Below are the code and all the weights of a small trained network. Each question names an input and a target symbol and asks about switching units off, where a switched-off unit gives its printed mean instead of its output.

import numpy as np


def w(rows, s, z=0):
    codes = np.array(rows[::2]) - 128.0
    scale = np.full(codes.shape[1], s)
    scale[-1] = z or s
    return codes * scale


def f(y):
    return y / 2 * (1 + np.tanh(0.7978845608 * (y + 0.044715 * y**3)))


def softmax(a):
    e = np.exp(a - a.max(-1, keepdims=True))
    return e / e.sum(-1, keepdims=True)


def log_softmax(a):
    a = a - a.max(-1, keepdims=True)
    return a - np.log(np.exp(a).sum(-1, keepdims=True))


def net(x, mask):
    ids = ['βγεζξπσφψ'.index(c) for c in x.split()]
    T = len(ids)
    res = E[ids] + P[:T]
    u = 0
    for l in range(2):
        r = res
        for j in range(3):
            rows = slice(3 * j, 3 * j + 3)
            q, k, v = (r @ M[l][rows].T for M in (Q, K, V))
            z = softmax(np.where(np.tri(T) > 0, q @ k.T / 3**0.5, -1e9)) @ v
            o = O[l][rows]
            res = res + np.where(mask[u + j], z, o[:, -1]) @ o[:, :-1]
        u += 3
        y = f(res @ A[l][:, :-1].T + A[l][:, -1])
        res = res + np.where(mask[u : u + 4], y, B[l][:, -1]) @ B[l][:, :-1]
        u += 4
    return log_softmax(res[-1] @ U[:, :-1].T + U[:, -1])


Q, K, V, O, A, B = {}, {}, {}, {}, {}, {}
E = w([
[60,85,186],'β',
[122,95,143],'γ',
[108,120,117],'ε',
[88,103,110],'ζ',
[105,72,107],'ξ',
[123,108,81],'π',
[95,105,144],'σ',
[169,147,2],'φ',
[57,68,142],'ψ',
],0.0094)
P = w([
[81,129,190],'0',
[195,113,107],'1',
[102,17,8],'2',
[118,190,67],'3',
[201,149,161],'4',
[102,54,94],'5',
[114,181,74],'6',
[199,142,172],'7',
[95,43,54],'8',
[112,182,69],'9',
[195,136,185],'10',
[89,24,20],'11',
[109,184,64],'12',
[195,136,191],'13',
],0.014)
Q[0] = w([
[120,108,121],'0.h1',
[193,66,158],'0.h1',
[250,133,100],'0.h1',
[171,136,112],'0.h2',
[114,127,139],'0.h2',
[133,140,153],'0.h2',
[161,110,99],'0.h3',
[127,162,142],'0.h3',
[120,97,117],'0.h3',
],0.021)
K[0] = w([
[105,155,108],'0.h1',
[64,44,115],'0.h1',
[158,5,93],'0.h1',
[97,173,134],'0.h2',
[146,110,130],'0.h2',
[159,139,157],'0.h2',
[82,136,111],'0.h3',
[157,90,127],'0.h3',
[99,165,136],'0.h3',
],0.018)
V[0] = w([
[88,121,138],'0.h1',
[140,121,115],'0.h1',
[157,142,156],'0.h1',
[166,108,135],'0.h2',
[250,60,155],'0.h2',
[84,152,119],'0.h2',
[51,216,76],'0.h3',
[150,100,141],'0.h3',
[162,155,177],'0.h3',
],0.014)
O[0] = w([
[165,121,149,141],'0.h1',
[107,120,149,168],'0.h1',
[141,146,57,9],'0.h1',
[132,135,90,116],'0.h2',
[140,149,6,87],'0.h2',
[123,120,170,142],'0.h2',
[233,128,153,185],'0.h3',
[99,127,119,117],'0.h3',
[75,155,197,4],'0.h3',
],0.013,0.004)
A[0] = w([
[96,232,85,118],'0.n1',
[46,246,113,66],'0.n2',
[160,117,169,3],'0.n3',
[6,133,125,66],'0.n4',
],0.013,0.0053)
B[0] = w([
[196,144,128,247],'0.n1',
[100,74,196,145],'0.n2',
[4,111,153,174],'0.n3',
[79,180,90,127],'0.n4',
],0.02,0.0014)
Q[1] = w([
[137,120,122],'1.h1',
[135,93,153],'1.h1',
[105,94,147],'1.h1',
[135,57,119],'1.h2',
[153,157,192],'1.h2',
[101,87,103],'1.h2',
[111,160,90],'1.h3',
[139,144,255],'1.h3',
[158,143,133],'1.h3',
],0.03)
K[1] = w([
[141,142,125],'1.h1',
[100,118,83],'1.h1',
[101,59,112],'1.h1',
[43,122,73],'1.h2',
[149,211,203],'1.h2',
[84,58,103],'1.h2',
[164,157,168],'1.h3',
[1,23,96],'1.h3',
[155,87,142],'1.h3',
],0.022)
V[1] = w([
[88,63,110],'1.h1',
[150,165,101],'1.h1',
[85,63,161],'1.h1',
[144,148,143],'1.h2',
[118,110,152],'1.h2',
[200,233,126],'1.h2',
[91,181,69],'1.h3',
[213,11,140],'1.h3',
[133,119,173],'1.h3',
],0.013)
O[1] = w([
[136,224,76,194],'1.h1',
[171,100,110,118],'1.h1',
[69,179,143,156],'1.h1',
[136,145,157,105],'1.h2',
[124,81,167,152],'1.h2',
[155,254,140,3],'1.h2',
[109,168,43,131],'1.h3',
[41,97,223,199],'1.h3',
[168,105,171,105],'1.h3',
],0.012,0.013)
A[1] = w([
[178,157,212,18],'1.n1',
[107,89,138,82],'1.n2',
[93,191,144,255],'1.n3',
[167,161,252,183],'1.n4',
],0.016,0.0099)
B[1] = w([
[110,4,39,141],'1.n1',
[133,95,147,248],'1.n2',
[111,172,37,181],'1.n3',
[172,165,166,226],'1.n4',
],0.031,0.015)
U = w([
[35,92,83,184],'β',
[128,73,19,57],'γ',
[181,99,81,189],'ε',
[66,80,155,69],'ζ',
[111,3,49,115],'ξ',
[177,42,98,1],'π',
[68,141,126,251],'σ',
[201,43,32,56],'φ',
[31,35,95,180],'ψ',
],0.0067,0.0089)

Each question gives the input, a string of symbols that net reads in full, and the target symbol t.
The units are the heads (3 rows each of Q, K, V and O) and the neurons (one row each of A and B). Each row of codes is followed by its name. A weight is (code - 128) times the scale printed after its matrix; where a second scale follows, it is the last column's (O, A, B and U).
mask holds one flag per unit, layer by layer, with each layer's heads first. A switched-off unit (its flag False) gives its mean, the last column of its rows in O or B, instead of its output. The means were averaged over made-up inputs and are rounded, as every weight is.
A unit's drop is (log p(t) with every unit on - log p(t) with that unit switched off) / (log p(t) with every unit on - log p(t) with every unit switched off).
The circuit of an input: a set's keep is (log p(t) with only the set's units on - log p(t) with every unit switched off) / (log p(t) with every unit on - log p(t) with every unit switched off). Starting from the 12 units with the biggest drops (on a tie, the unit counted first), units are removed one at a time, each time the one whose removal leaves the highest keep (on an exact tie, the one counted first), for as long as the keep stays at least 0.8.
circuit, biggest first: the units of the circuit, biggest drop first
unit that matters most: the unit with the biggest drop
k most important neurons: the k neurons with the biggest drops, biggest first
k most important neurons of layer l: the k neurons of layer l with the biggest drops, biggest first
heads that matter: for each layer, one digit per head in row order, 1 if its drop is at least 0.15 and else 0, layers parted by /
input ψ ε σ π π γ ε π β φ π, target ξ: heads that matter -> 111 / 011
input ψ π γ ζ γ σ π ξ, target ξ: 2 most important neurons -> (0.n3 0.n4)
input β π π ψ σ φ π ξ, target φ: heads that matter -> 011 / 001
input σ π β γ ε γ γ φ ψ π ε π φ, target φ: most important neuron of layer 0 -> (0.n1)
input β π π ε π ε ζ π, target φ: circuit, biggest first -> (1.h3 0.h2 0.n3 0.n4)
input ε ζ ξ γ ξ π γ ψ, target ζ: heads that matter -> 110 / 011
input π π ψ π ξ φ π ψ, target σ: heads that matter -> 100 / 101
input π ξ ψ ψ ξ, target σ: circuit, biggest first -> (1.h1 1.n4 1.h3)
input γ π ψ γ ψ σ γ ζ, target γ: heads that matter -> 101 / 101
input π π π φ, target φ: 3 most important neurons -> (1.n1 0.n3 0.n1)
input β φ π φ β, target φ: circuit, biggest first -> (1.h3 0.h2 0.n3 0.n4)
input ε ψ β ε, target ε: 3 most important neurons -> (1.n4 0.n4 0.n1)
input ζ ζ π σ ξ ε ε φ, target π: heads that matter -> 110 / 011
input ε γ π, target ψ: circuit, biggest first -> (1.h3)
input ε γ π ζ ε ξ ε ψ ε π γ ζ ξ ψ, target ζ: circuit, biggest first -> (0.n3 1.h3 1.n4 1.n2)
input π γ ψ γ γ π β ψ, target σ: circuit, biggest first -> (1.n4 1.h3 1.h1)
input π γ γ π π, target σ: 4 most important neurons -> (1.n4 0.n1 1.n3 1.n1)
input π ε γ ξ ζ ε π ε π β, target β: heads that matter -> 001 / 010
input π π ε γ π π ξ ε, target σ: 2 most important neurons -> (0.n1 1.n4)
input ξ β ζ ψ σ ε σ ζ ζ ψ ζ, target β: circuit, biggest first -> (0.h3 1.h1 1.h3 1.n3)
input σ ε π π π β ε σ ε γ π π γ φ, target ψ: heads that matter -> 111 / 010
input γ ξ φ γ ζ σ π γ, target γ: unit that matters most -> 0.h3
